Each row has a name. After each piece below comes the name of the row it's from, unless a question asks for something else. Each question is about the rows just above it.

[-1.42 -0.64 -3.40 -1.52 -1.40 -5.75 -1.57 -0.06 -5.31  6.39 -0.25 -7.28
 -1.80 -6.27  7.06 -1.78  0.57 -1.33  8.38 -6.00  0.11  6.61 -1.96  6.64
 -2.52 -0.11  5.08  1.26 -1.12 -4.83 -2.27 -5.09 -3.98  8.60 -6.89  0.05
 -1.63 -0.86] -> Gobob
[-3.00  0.49  1.62  0.46  0.68 -0.14  3.60  2.39 -5.42  3.46  0.97 -5.08
  1.54 -5.56  0.21  2.50  1.29  0.69  3.47 -5.42  1.22  0.11  3.25 -0.56
 -5.03  4.00 -1.72 -3.84  0.73  0.88  3.35 -1.45  1.30  2.44 -5.48  1.10
  3.43  0.78] -> vafib
[-0.12  0.65 -0.80 -0.10  0.02 -1.96  0.64  0.84 -2.75  2.85  0.42 -3.38
  0.07 -3.06  2.14 -0.06  0.73  0.06  3.41 -2.91  0.59  1.90  0.21  1.81
 -1.89  1.18  1.08 -0.54  0.13 -1.38  0.17 -2.05 -1.07  3.12 -3.28  0.54
  0.51  0.23] -> nupaz
[-3.57 -5.77 -3.47  0.20 -0.05 -1.12 -4.80 -2.34  6.28 -4.16 -0.39  5.55
 -1.28  6.21 -1.16 -4.74 -0.84  0.01 -4.90  5.75 -0.71 -1.24 -5.33 -0.57
  5.77 -6.02  1.13  4.04 -0.06 -2.40 -5.08 -0.13 -3.10 -3.78  6.04 -0.60
 -4.28 -0.20] -> gibev
[-0.36 -0.48 -0.64  0.36  0.38 -0.62 -0.09  0.42  0.02  0.41  0.35 -0.21
  0.19 -0.05  0.13 -0.53  0.36  0.30  0.27 -0.22  0.42  0.08 -0.40  0.14
  0.08  0.05  0.14  0.09  0.41 -0.59 -0.52 -0.55 -0.62  0.14 -0.03  0.37
 -0.05  0.36] -> lilat
[-0.44  0.47 -2.31 -1.89 -1.68 -4.90 -1.10  0.18 -6.63  6.43 -0.64 -8.05
 -2.10 -7.45  6.56 -0.61  0.25 -1.85  8.35 -7.16 -0.23  6.04 -0.99  5.95
 -3.85  0.57  4.21  0.09 -1.52 -3.92 -1.40 -4.31 -2.90  8.57 -7.92 -0.39
 -1.20 -1.36] -> fevat
[-0.37  0.59 -0.07  0.09  0.04 -0.48  0.91 -0.04 -1.00  0.00  0.15 -1.01
  0.50 -0.81 -0.60  0.13  0.19  0.21 -0.07 -0.75  0.08 -0.67  0.62 -0.48
 -1.08  0.85 -0.76 -1.00  0.02 -0.23  0.60 -0.59 -0.13 -0.20 -0.86  0.20
  0.69  0.26] -> nim
[ 0.49  1.61 -2.90 -1.71 -1.57 -5.44 -1.22  0.05 -5.86  6.62 -0.46 -7.71
 -1.87 -6.80  7.11 -1.15  0.40 -1.57  8.76 -6.55 -0.04  6.80 -1.33  6.72
 -3.03  0.49  4.98  0.90 -1.32 -4.40 -1.77 -4.90 -3.48  8.84 -7.33 -0.13
 -1.36 -1.06] -> kiku
Which row holds this, read backwards? [ 0.49 -3.03] : kiku
Among the named rows, does one hold [-7.71 -0.46  6.62] next to each other, in this order? : no
Which row holds this, read backwards? [1.62 0.49] : vafib
Which row holds [-1.96  0.02 -0.10 -0.80] read backwards? : nupaz
[ 0.90  4.98  0.49 -3.03  6.72 -1.33  6.80] is which row, read backwards? : kiku

[-0.12  0.07  0.07  0.01  0.16  3.61  8.62  8.63  8.61  8.56  8.59  8.58
  8.64  8.42  8.58  8.65] = bik
[-0.26  0.03 -0.01 -0.04  0.10  0.01 -0.08  0.35  7.44  8.59  8.54  8.69
  8.63  8.69  8.56  8.53] = tef
[ 0.21  0.11  0.09 -0.12  0.07  0.07  0.01  0.17  3.61  8.62  8.63  8.46
  8.67  8.48  8.54  8.54] = nep
[-0.10 -0.02 -0.04 -0.06  0.14  0.09  0.02 -0.05  0.03  0.06 -0.01 -0.06
 -0.12 -0.03  0.81  8.13] = Sako
[ 0.02 -0.02 -0.04  0.89  8.13  8.70  8.47  8.65  8.66  8.65  8.44  8.47
  8.53  8.55  8.58  8.76] = vokuz
[0.05 0.35 7.77 8.54 8.63 8.50 8.65 8.72 8.61 8.56 8.59 8.58 8.64 8.42
 8.58 8.66] = Busu
[0.05 0.35 7.77 8.54 8.63 8.50 8.65 8.72 8.61 8.56 8.59 8.60 8.64 8.42
 8.58 8.65] = kiz
[ 8.63  8.62  3.61  0.17  0.01  0.07  0.07 -0.12] is which row, read backwards? : nep
Among the named rows, does one hold [8.54 8.69 8.63] next to each other, in this order? : yes
Does one of the named rows hold [8.65 8.44] side by side, in this order? : yes
Does one of the named rows hold [8.56 8.61 8.72] side by side, in this order? : no

[-2.55  0.71  2.68 -1.86 -1.41  0.48 -4.19  2.71 -4.19 -0.93  4.14  3.46
 -2.66] = Govi
[-2.51  0.67 -0.33  1.26  4.77  2.07  0.18  1.33 -1.17 -2.82 -0.32  0.84
  2.95] = zuba
[-1.91  0.31  0.66 -1.27  3.32  0.03 -0.74  0.73 -1.54 -1.16  0.04 -1.28
  1.12] = Zel
[ 1.95  2.91 -1.68  4.10  0.72  2.61  1.33 -1.35  2.95  2.35 -1.87 -5.63
  0.73] = Roto
[-2.53  2.84  1.99  2.10 -1.59  2.51 -4.61  1.23 -2.54 -0.89  2.83  1.81
 -3.08] = fen
[ 0.05 -0.40 -0.96  0.09 -2.89 -1.52  1.28 -0.17  0.03 -0.63  0.00  4.61
 -1.15] = mufo
[-2.75  4.87 -0.89  7.30  5.52  5.61 -0.75  1.09  0.77 -2.98 -0.18 -3.39
  2.49] = meb
[ 3.87 -3.44 -2.01 -1.80 -0.47 -3.04  4.15 -2.65  2.62  2.47 -3.83 -2.45
  2.71] = boru
[ 2.25 -1.86 -0.84 -1.13  1.60 -1.47  1.14 -0.86  1.37  1.50 -1.42 -3.84
  2.14] = zutig
[-1.84  2.46  1.55  2.79  0.85  3.26 -2.99  1.32 -0.97  0.27  2.23 -3.46
 -2.12] = Manid
[-0.34  2.45 -3.15  6.06  2.52  3.40  3.06 -0.51  2.58 -0.24 -1.92 -4.24
  1.91] = Gebag
[-0.86 -0.34 -1.15  0.98  0.60 -0.55  1.07  1.19 -0.18 -2.18 -1.12  4.47
 -0.73] = tos
Is [-1.41  0.48 -4.19  2.71] printed in one of the named rows, side by side and in this order? : yes
Which row holds this, read backwards? [-5.63 -1.87  2.35  2.95] : Roto
Which row holds [-4.24 -1.92] read backwards? : Gebag
Among the named rows, does one hold [-1.86  2.68  0.71] next to each other, in this order? : no
[ 1.91 -4.24 -1.92 -0.24  2.58] is which row, read backwards? : Gebag

[ 6.57  2.10  6.15 -3.44  1.94 -0.98 -1.78  2.47 -2.11 -1.47 -1.97 -2.01
 -1.16 -4.06  7.02 -0.91 -2.82  1.99 -3.37  0.23 -2.42 -4.02 -1.18  0.92
  6.23 -0.63  6.72  1.06  5.19 -0.94  2.96 -1.72] = bolu
[ 4.90  5.76  3.16  2.23  0.71  1.14 -3.13 -2.09 -1.16  3.59 -1.31  0.54
  0.94  3.16  7.06  0.41 -2.93  0.97 -2.90 -4.94  3.80 -1.20 -0.12 -5.63
  5.87 -5.02  5.72  7.80  2.62 -4.92  3.58  1.40] = tope
[ 5.72  7.80  2.62 -4.92  3.57  1.40 -1.91  2.42  7.65 -3.09 -0.58 -1.45
 -2.90 -2.18 -2.45 -2.13 -1.47  2.97 -1.07 -2.47 -2.29 -2.48 -2.39 -4.34
 -2.76  1.31 -1.72 -1.65  0.69  2.88 -2.28 -3.53] = Bekob
[ 5.19  1.06  6.72 -0.63  6.23  0.92 -1.18 -4.02 -2.42  0.23 -3.37] is which row, read backwards? : bolu
[-1.20  3.80 -4.94] is which row, read backwards? : tope
Which row holds [ 1.40  3.58 -4.92  2.62  7.80  5.72] read backwards? : tope
Is [ 3.16  0.94  0.54 -1.31] printed in one of the named rows, side by side and in this order? : no
Is [ 0.97 -2.90 -4.95  3.80] printed in one of the named rows, side by side and in this order? : no

[-3.48 -1.25  5.46  6.58]  neda
[-3.48  0.19  1.43  6.22]  bodug
[-1.27 -1.25  5.46  7.84]  lel
Is [-3.48  0.19  1.43  6.22] printed in one of the named rows, side by side and in this order? : yes
which: [-1.27 -1.25  5.46  7.84] : lel
Which row holds this, read backwards? [ 0.19 -3.48] : bodug
Does one of the named rows hold [ 6.58  5.46 -1.25] side by side, in this order? : no
Among the named rows, does one hold [-3.48 -1.24  5.46] next to each other, in this order? : no
Is [0.19 1.43] printed in one of the named rows, side by side and in this order? : yes

